array([[4596, 3504, 4005, 8679, 3611],
       [6251, 4721, 2073, 2875, 5301]]) | 4721

array([-33,  33,  -2,  21,  34]) | 33

array([ 664,  251, -654, -901, -412]) | 251

array([[6, 4, 6, 8, 6],
       [4, 4, 0, 2, 3]]) | 4

array([[77, 40, 13, 22, 52],
       [65, 66, 19, 37, 41]]) | 66

array([ 794, -522,  579, -814, -540]) | -522

array([0, 4, 6, 5, 7]) | 4

array([  3,  32, -26,  33,  21]) | 32

array([ 42, -38,  48,  32,  34]) | -38

array([798, 530, 947, 202, 492]) | 530
---
-1.32	-0.21	-0.08	-0.09	0.11	-0.92	-0.99
-0.89	-0.53	0.28	1.32	0.06	-1.63	-2.32
-0.76	-0.72	0.35	0.34	0.13	-1.32	-1.80
==> -0.92

0.513	-0.582	-2.112	-0.335	-0.169	1.389
-0.123	-0.113	-0.090	-0.152	-0.012	-0.111
-0.136	-0.260	-0.063	-0.013	-0.085	-0.018
==> -0.169

-0.52	-0.82	0.62	-0.82	0.17
0.31	-1.02	-1.01	-0.93	2.17
-0.81	-0.03	-1.57	-1.18	-0.49
==> -0.82

-0.13	-0.11	-0.05	0.15	-0.21	-0.01
-0.09	-0.07	-0.10	-0.09	-0.08	-0.10
-0.04	-0.13	-0.05	-0.08	-0.07	-0.08
==> -0.21

100.7	168.1	44.0	-122.0	-31.4	-19.1	-39.1
-152.6	-189.7	36.2	-155.4	41.2	12.5	23.5
90.1	131.4	-128.2	98.6	-129.4	-88.2	-109.0
==> -19.1

0.39	-11.11	14.81	1.27
-9.65	-11.08	-8.62	19.40
-16.23	-1.89	-16.56	8.77
==> 14.81
---
[[ 16.5 -78.7 -11.1 -38.0  29.1  -6.6]
 [-33.3  77.6   1.9 -16.6  35.6 -64.9]] value -6.6, -33.3

[  5.8  -7.6 -14.5 -65.6  50.8] value 50.8, 5.8

[ -3.3  72.8 -60.2 -63.8 -57.6  -1.6 -48.4] value -48.4, -3.3

[[  5.7  52.1 -20.4  -9.8]
 [ 62.2 -17.1  69.0 -66.0]] value -9.8, 62.2

[[ 57.7  21.6 -21.6  16.8]
 [-19.6  21.1  -1.6 -63.3]
 [ 40.8  44.7  23.0 -12.6]] value 16.8, 40.8

[[-24.0   4.5 -24.0  41.0 -49.8]
 [ 36.2   1.3  36.2 -52.2  75.0]] value -49.8, 36.2

[ 62.1 -29.6 -21.4  56.1] value 56.1, 62.1

[ 25.0  24.8  51.6 -11.4  30.9  64.3] value 64.3, 25.0

[-71.7  59.3  80.5  47.8] value 47.8, -71.7

[[ 30.4  59.9 -29.0   6.1]
 [ 20.4 -37.8  22.7  -9.5]] value 6.1, 20.4
---
-11.4,63.7,-32.0,55.5,-75.4,-31.2,31.8
7.9,63.7,6.7,-17.4,4.2,-15.3,5.2
17.7,63.7,-4.0,-44.7,11.8,-19.4,9.1
| 63.7

-45.4,-19.5,-13.9,13.6
-21.9,-1.0,-8.1,9.5
20.6,3.8,-63.6,-35.0
| -1.0

-29.0,30.4,-33.5,12.0,-68.3,12.4
-8.0,24.7,-13.3,25.1,49.6,-14.1
38.5,-56.5,34.4,-10.0,26.5,-16.0
| 24.7

19.7,-42.1,-17.1,23.2,14.1,30.8
23.2,-51.3,-23.8,25.3,12.3,49.3
-19.2,44.9,24.8,-18.0,-4.0,-59.5
| -51.3

76.4,7.6,45.9,35.8
-56.9,73.5,-4.1,-30.1
5.1,22.8,67.1,-55.0
| 73.5

54.4,6.1,40.2,24.7,1.1
42.6,39.9,1.1,46.8,9.5
16.4,-61.8,2.7,36.4,-32.9
| 39.9

75.9,53.0,5.0,20.8,-21.1,9.9
46.7,-83.4,-3.6,-74.1,-28.7,13.1
22.5,28.5,34.3,-35.8,9.1,7.2
| -83.4
---
[ 51.6  38.1  81.9  72.6  26.1  35.7 -25.0] result: -25.0, 51.6

[80.5 13.3  8.7  9.7  1.8 14.6] result: 14.6, 80.5

[[ 25.3 -14.8  -9.0 -34.5 -30.4]
 [ 60.8 -16.5  -2.3  -5.7 -28.1]] result: -30.4, 60.8

[[ 30.5 -16.5  79.0  -5.6]
 [ 77.2  19.1  49.4 -19.5]] result: -5.6, 77.2

[[ 73.7  40.0 -29.3 -60.5  24.3]
 [ 15.4  69.1 -80.7  -6.4 -33.3]] result: 24.3, 15.4

[-21.5 -19.8  60.3  48.1] result: 48.1, -21.5

[-59.6  66.0 -16.5  43.0  62.4  -9.2  34.7] result: 34.7, -59.6

[ -0.7 -21.9  -6.3  76.2  -2.3 -79.3  70.8] result: 70.8, -0.7

[ 60.3 -56.9 -71.3  42.9 -39.4 -56.3 -12.0] result: -12.0, 60.3
---
array([[-21.9,  19.9, -16.7,  -8.3,  -8.1,  -8.1],
       [-66.7,   8.1,   6.5,   8.0,  56.9,  56.9]]) >> -8.1

array([-81.1,   6.4,  23.8,  63.5,  45.1,   1.6]) >> 45.1

array([[ 16.2, -10.5,  41.7,  38.9, -31.7, -25.0],
       [ 40.4,  49.7,  25.5,  72.3,  80.5, -13.7],
       [-15.1,  21.6,  -6.3, -11.9,  -0.6, -28.2]]) >> -31.7

array([[-74.4,  34.3, -41.0, -32.1, -15.7, -62.6],
       [  0.9,  65.5, -18.6, -29.2, -60.8, -40.5],
       [ -7.9, -60.2,  33.2,  51.8,  47.2,  57.9]]) >> -15.7

array([[ 25.8, -58.6,  -5.2, -50.7,  69.2, -50.7],
       [ 14.3, -46.3,   6.8, -66.1,  83.7, -50.7]]) >> 69.2

array([[  6.0,  71.1,   9.0,  15.2,  18.5,  12.5],
       [  3.9, -32.1,  -5.1,   1.0, -17.0,   6.7]]) >> 18.5

array([[ 30.6,  13.7, -31.9, -19.1,  80.3, -59.1],
       [ 40.4, -21.5,  30.2,  -3.9,  68.9, -62.1],
       [-13.0,  -9.7, -24.9,  -7.7, -42.8,  46.9]]) >> 80.3

array([-72.0, -53.5, -31.3, -10.0, -41.7,  44.1]) >> -41.7

array([  8.3, -32.2,  74.1,   2.7,   2.9,  46.4]) >> 2.9

array([ 71.4,  -2.5, -22.6, -33.8,  74.7, -58.5]) >> 74.7
